Below is a small trained network, with its code and all its weights. Each question gives an input and a class and asks what happens when units are switched off, that is, made to give their printed mean instead of their output.

import numpy as np


def w(rows, s, z=0):
    codes = np.array(rows[::2]) - 128.0
    scale = np.full(codes.shape[1], s)
    scale[-1] = z or s
    return codes * scale


def norm(h):
    return h / np.sqrt((h * h).mean(-1, keepdims=True) + 1e-5)


def f(y):
    return y / 2 * (1 + np.tanh(0.7978845608 * (y + 0.044715 * y**3)))


def log_softmax(a):
    a = a - a.max(-1, keepdims=True)
    return a - np.log(np.exp(a).sum(-1, keepdims=True))


def net(x, mask):
    res = np.array(x, float).reshape(1, 3) / 4 @ E
    u = 0
    for l in range(2):
        y = f(norm(res) @ A[l][:, :-1].T + A[l][:, -1])
        res = res + np.where(mask[u : u + 4], y, B[l][:, -1]) @ B[l][:, :-1]
        u += 4
    return log_softmax(norm(res)[-1] @ U[:, :-1].T + U[:, -1])


A, B = {}, {}
E = w([
[66,171,115,149,97,96,181,155,127],'x0',
[117,253,201,112,198,89,118,172,113],'x1',
[144,112,10,47,4,88,99,157,160],'x2',
],0.0049)
A[0] = w([
[204,67,45,137,132,195,37,39,150,143],'L0N1',
[143,128,254,168,219,151,140,147,105,18],'L0N2',
[209,184,148,215,159,81,35,100,28,28],'L0N3',
[170,68,115,48,55,83,65,212,192,8],'L0N4',
],0.0043,0.0016)
B[0] = w([
[154,14,196,165,168,237,233,144,179,246],'L0N1',
[123,165,169,197,233,130,2,228,81,253],'L0N2',
[131,173,157,129,68,83,22,173,131,166],'L0N3',
[95,169,107,66,203,112,158,103,72,241],'L0N4',
],0.0051,0.0037)
A[1] = w([
[152,144,111,44,99,146,157,138,169,143],'L1N1',
[24,157,180,216,177,67,195,140,94,157],'L1N2',
[133,253,76,61,65,40,102,173,141,81],'L1N3',
[170,58,214,105,172,129,38,83,163,255],'L1N4',
],0.0055,0.00097)
B[1] = w([
[128,199,95,123,128,56,96,139,88,185],'L1N1',
[108,130,52,50,101,99,225,156,110,219],'L1N2',
[182,168,131,63,51,146,9,42,143,253],'L1N3',
[90,206,168,253,119,98,113,221,161,225],'L1N4',
],0.006,0.0044)
U = w([
[171,188,118,79,43,62,28,81,134,79],'0',
[91,185,208,222,193,97,103,218,97,251],'1',
[93,78,3,82,104,66,195,155,103,172],'2',
[168,19,167,210,88,173,185,113,185,30],'3',
],0.007,0.0016)

Each question gives the input, the list of numbers given to net, and the class t.
The units are the neurons (one row each of A and B). Each row of codes is followed by its name. A weight is (code - 128) times the scale printed after its matrix; where a second scale follows, it is the last column's (A, B and U).
mask holds one flag per neuron, layer by layer. A switched-off neuron (its flag False) gives its mean, the last column of its row in B, instead of its output. The means were averaged over made-up inputs and are rounded, as every weight is.
A unit's drop is (log p(t) with every unit on - log p(t) with that unit switched off) / (log p(t) with every unit on - log p(t) with every unit switched off).
The circuit of an input: a set's keep is (log p(t) with only the set's units on - log p(t) with every unit switched off) / (log p(t) with every unit on - log p(t) with every unit switched off). Starting from all 8 units, units are removed one at a time, each time the one whose removal leaves the highest keep (on an exact tie, the one counted first), for as long as the keep stays at least 0.8.
units of the circuit, in order: the units of the circuit, biggest drop first
k most important neurons: the k neurons with the biggest drops, biggest first
top k neurons in layer l: the k neurons of layer l with the biggest drops, biggest first
drop when u is switched off: that unit's drop, to one decimal
input [8,-6,-4], class 2: 2 most important neurons => L1N2, L0N1
input [7,5,1], class 0: units of the circuit, in order => L1N3, L0N1
input [-5,0,6], class 2: top 3 neurons in layer 0 => L0N1, L0N4, L0N2
input [1,3,1], class 0: units of the circuit, in order => L0N1, L1N3
input [5,-5,-4], class 2: most important neuron => L1N2
input [-7,-5,4], class 3: 2 most important neurons => L0N1, L1N2
input [-1,3,0], class 0: 3 most important neurons => L0N1, L0N3, L1N3
input [-4,0,7], class 2: 3 most important neurons => L0N1, L1N3, L0N3
input [3,0,0], class 2: 2 most important neurons => L0N3, L1N2
input [8,-1,7], class 0: 3 most important neurons => L1N3, L0N1, L1N2
input [7,1,0], class 2: 2 most important neurons => L1N2, L0N3
input [-4,-1,1], class 3: 2 most important neurons => L0N1, L0N2
input [6,-3,3], class 0: 3 most important neurons => L0N1, L1N3, L1N2
input [8,5,-1], class 2: top 2 neurons in layer 1 => L1N2, L1N4
input [2,4,1], class 0: 2 most important neurons => L0N1, L1N3
input [0,-7,2], class 3: drop when L0N1 is switched off => 0.7
input [4,-1,-1], class 2: drop when L0N3 is switched off => 0.0
input [-8,-7,7], class 3: drop when L0N1 is switched off => 1.2
